Below are the code and all the weights of a small trained network. Each question names an input and a class and asks about switching units off, where a switched-off unit gives its printed mean instead of its output.

import numpy as np


def w(rows, s, z=0):
    codes = np.array(rows[::2]) - 128.0
    scale = np.full(codes.shape[1], s)
    scale[-1] = z or s
    return codes * scale


def norm(h):
    return h / np.sqrt((h * h).mean(-1, keepdims=True) + 1e-5)


def f(y):
    return np.maximum(y, 0)


def log_softmax(a):
    a = a - a.max(-1, keepdims=True)
    return a - np.log(np.exp(a).sum(-1, keepdims=True))


def net(x, mask):
    res = np.array(x, float).reshape(1, 6) / 4 @ E
    u = 0
    for l in range(3):
        y = f(norm(res) @ A[l][:, :-1].T + A[l][:, -1])
        res = res + np.where(mask[u : u + 9], y, B[l][:, -1]) @ B[l][:, :-1]
        u += 9
    return log_softmax(norm(res)[-1] @ U[:, :-1].T + U[:, -1])


A, B = {}, {}
E = w([
[190,120,138,111,139,66,117],'x0',
[102,98,166,149,169,238,87],'x1',
[24,134,254,133,194,177,121],'x2',
[144,115,148,17,172,94,171],'x3',
[117,182,144,94,96,177,186],'x4',
[101,132,75,209,197,123,208],'x5',
],0.0056)
A[0] = w([
[119,150,53,214,85,179,90,38],'0.n0',
[202,96,188,59,33,144,15,27],'0.n1',
[164,151,93,201,85,193,90,24],'0.n2',
[149,119,102,254,189,78,45,30],'0.n3',
[125,122,127,81,167,157,158,4],'0.n4',
[132,128,55,212,44,213,80,2],'0.n5',
[39,129,202,188,119,153,120,53],'0.n6',
[165,117,160,82,85,114,67,46],'0.n7',
[116,133,154,215,89,105,61,89],'0.n8',
],0.0062,0.0034)
B[0] = w([
[193,61,148,178,85,213,147,207],'0.n0',
[204,174,161,79,100,78,26,253],'0.n1',
[78,77,110,134,30,187,151,184],'0.n2',
[122,60,83,131,159,36,161,230],'0.n3',
[111,109,58,105,183,138,151,145],'0.n4',
[163,116,71,166,54,255,166,213],'0.n5',
[57,187,164,136,115,139,108,232],'0.n6',
[189,115,185,94,95,85,78,187],'0.n7',
[132,149,64,64,204,202,146,207],'0.n8',
],0.0085,0.0035)
A[1] = w([
[135,66,169,80,169,160,161,9],'1.n0',
[122,197,130,163,86,86,156,79],'1.n1',
[68,117,165,48,215,212,152,103],'1.n2',
[163,107,114,133,155,136,121,65],'1.n3',
[132,58,115,189,225,121,100,29],'1.n4',
[21,191,253,199,116,140,112,3],'1.n5',
[119,73,120,163,182,118,107,53],'1.n6',
[71,103,138,169,132,140,160,128],'1.n7',
[51,162,178,179,156,142,109,26],'1.n8',
],0.011,0.0023)
B[1] = w([
[143,186,70,145,89,122,102,164],'1.n0',
[158,123,132,105,183,154,180,152],'1.n1',
[88,233,143,194,90,132,153,253],'1.n2',
[86,123,135,147,141,120,124,151],'1.n3',
[109,58,93,137,169,66,124,198],'1.n4',
[56,53,249,140,161,155,112,243],'1.n5',
[145,89,126,146,166,95,141,171],'1.n6',
[168,137,141,119,131,111,60,189],'1.n7',
[138,96,210,121,60,137,111,201],'1.n8',
],0.016,0.0071)
A[2] = w([
[133,176,131,27,184,145,10,38],'2.n0',
[116,147,132,136,115,166,121,118],'2.n1',
[136,186,158,95,55,151,161,82],'2.n2',
[149,154,82,224,109,171,109,115],'2.n3',
[167,126,98,71,81,100,210,37],'2.n4',
[97,74,53,151,119,248,119,1],'2.n5',
[104,232,72,129,103,96,149,101],'2.n6',
[117,87,104,110,126,168,213,59],'2.n7',
[148,92,184,89,127,130,106,132],'2.n8',
],0.013,0.0022)
B[2] = w([
[218,187,162,92,96,45,67,244],'2.n0',
[120,97,100,128,155,120,147,195],'2.n1',
[136,69,97,172,123,51,107,254],'2.n2',
[106,82,153,80,52,129,181,249],'2.n3',
[81,119,177,123,179,225,98,223],'2.n4',
[172,53,113,81,50,204,210,241],'2.n5',
[132,214,93,116,125,105,234,210],'2.n6',
[151,151,125,80,172,130,47,182],'2.n7',
[138,193,7,171,118,153,78,247],'2.n8',
],0.015,0.0051)
U = w([
[130,177,133,71,230,211,148,68],'0',
[33,129,245,217,93,173,72,168],'1',
[120,40,71,173,188,43,141,50],'2',
[163,51,110,97,20,225,184,207],'3',
[219,195,126,102,77,78,31,195],'4',
[87,239,120,161,82,93,243,9],'5',
],0.012,0.0015)

Each question gives the input, the list of numbers given to net, and the class t.
The units are the neurons (one row each of A and B). Each row of codes is followed by its name. A weight is (code - 128) times the scale printed after its matrix; where a second scale follows, it is the last column's (A, B and U).
mask holds one flag per neuron, layer by layer. A switched-off neuron (its flag False) gives its mean, the last column of its row in B, instead of its output. The means were averaged over made-up inputs and are rounded, as every weight is.
A unit's drop is (log p(t) with every unit on - log p(t) with that unit switched off) / (log p(t) with every unit on - log p(t) with every unit switched off).
The circuit of an input: a set's keep is (log p(t) with only the set's units on - log p(t) with every unit switched off) / (log p(t) with every unit on - log p(t) with every unit switched off). Starting from the 12 units with the biggest drops (on a tie, the unit counted first), units are removed one at a time, each time the one whose removal leaves the highest keep (on an exact tie, the one counted first), for as long as the keep stays at least 0.8.
units of the circuit, in order: the units of the circuit, biggest drop first
most important unit: the unit with the biggest drop
k most important neurons: the k neurons with the biggest drops, biggest first
k most important neurons of layer l: the k neurons of layer l with the biggest drops, biggest first
drop of u: that unit's drop, to one decimal
input [7,1,4,-4,8,-5], class 4: units of the circuit, in order : [0.n1; 2.n0]
input [-1,-7,0,1,-2,1], class 0: most important unit : 1.n2
input [-4,-8,-4,7,4,1], class 0: 2 most important neurons : [1.n2; 2.n4]
input [-3,4,4,-5,-8,7], class 2: 2 most important neurons of layer 1 : [1.n4; 1.n6]
input [4,2,2,6,-6,0], class 5: 3 most important neurons of layer 1 : [1.n0; 1.n5; 1.n2]
input [0,-7,-7,-4,-6,1], class 3: 4 most important neurons : [1.n2; 1.n5; 2.n2; 1.n4]
input [8,-7,-1,6,3,3], class 0: 2 most important neurons : [1.n2; 2.n4]
input [5,-8,-2,6,4,-2], class 0: 3 most important neurons of layer 1 : [1.n2; 1.n7; 1.n5]
input [4,2,-4,-3,-2,8], class 2: 2 most important neurons : [0.n3; 1.n4]
input [6,-1,-5,1,0,5], class 0: 4 most important neurons of layer 1 : [1.n5; 1.n2; 1.n7; 1.n1]
input [8,5,0,-6,-3,2], class 2: 4 most important neurons : [0.n3; 1.n4; 1.n6; 1.n2]
input [-1,-5,8,-7,-8,-8], class 4: 2 most important neurons : [0.n1; 0.n8]
input [2,7,1,5,-5,6], class 2: 2 most important neurons : [1.n4; 1.n6]
input [6,1,-3,-1,8,-3], class 4: most important neuron : [1.n2]
input [6,-5,8,-7,-5,1], class 2: 2 most important neurons of layer 0 : [0.n3; 0.n8]
input [-5,-8,-1,2,4,6], class 0: 2 most important neurons : [1.n2; 1.n1]
input [7,-4,-2,6,7,1], class 0: 2 most important neurons : [1.n2; 2.n4]
input [6,-1,-6,-8,-5,4], class 3: 2 most important neurons of layer 0 : [0.n5; 0.n2]
input [2,-7,-2,2,6,-3], class 0: 2 most important neurons of layer 1 : [1.n2; 1.n7]
input [1,4,-2,1,4,3], class 5: most important unit : 2.n6
input [-7,-5,-1,-7,4,1], class 3: drop of 0.n7 : 0.0
input [7,-4,-4,5,8,4], class 0: drop of 2.n4 : 0.1
input [5,-8,6,-4,-2,-4], class 4: drop of 1.n2 : 0.2
input [3,1,-6,5,3,5], class 0: drop of 1.n2 : 0.5
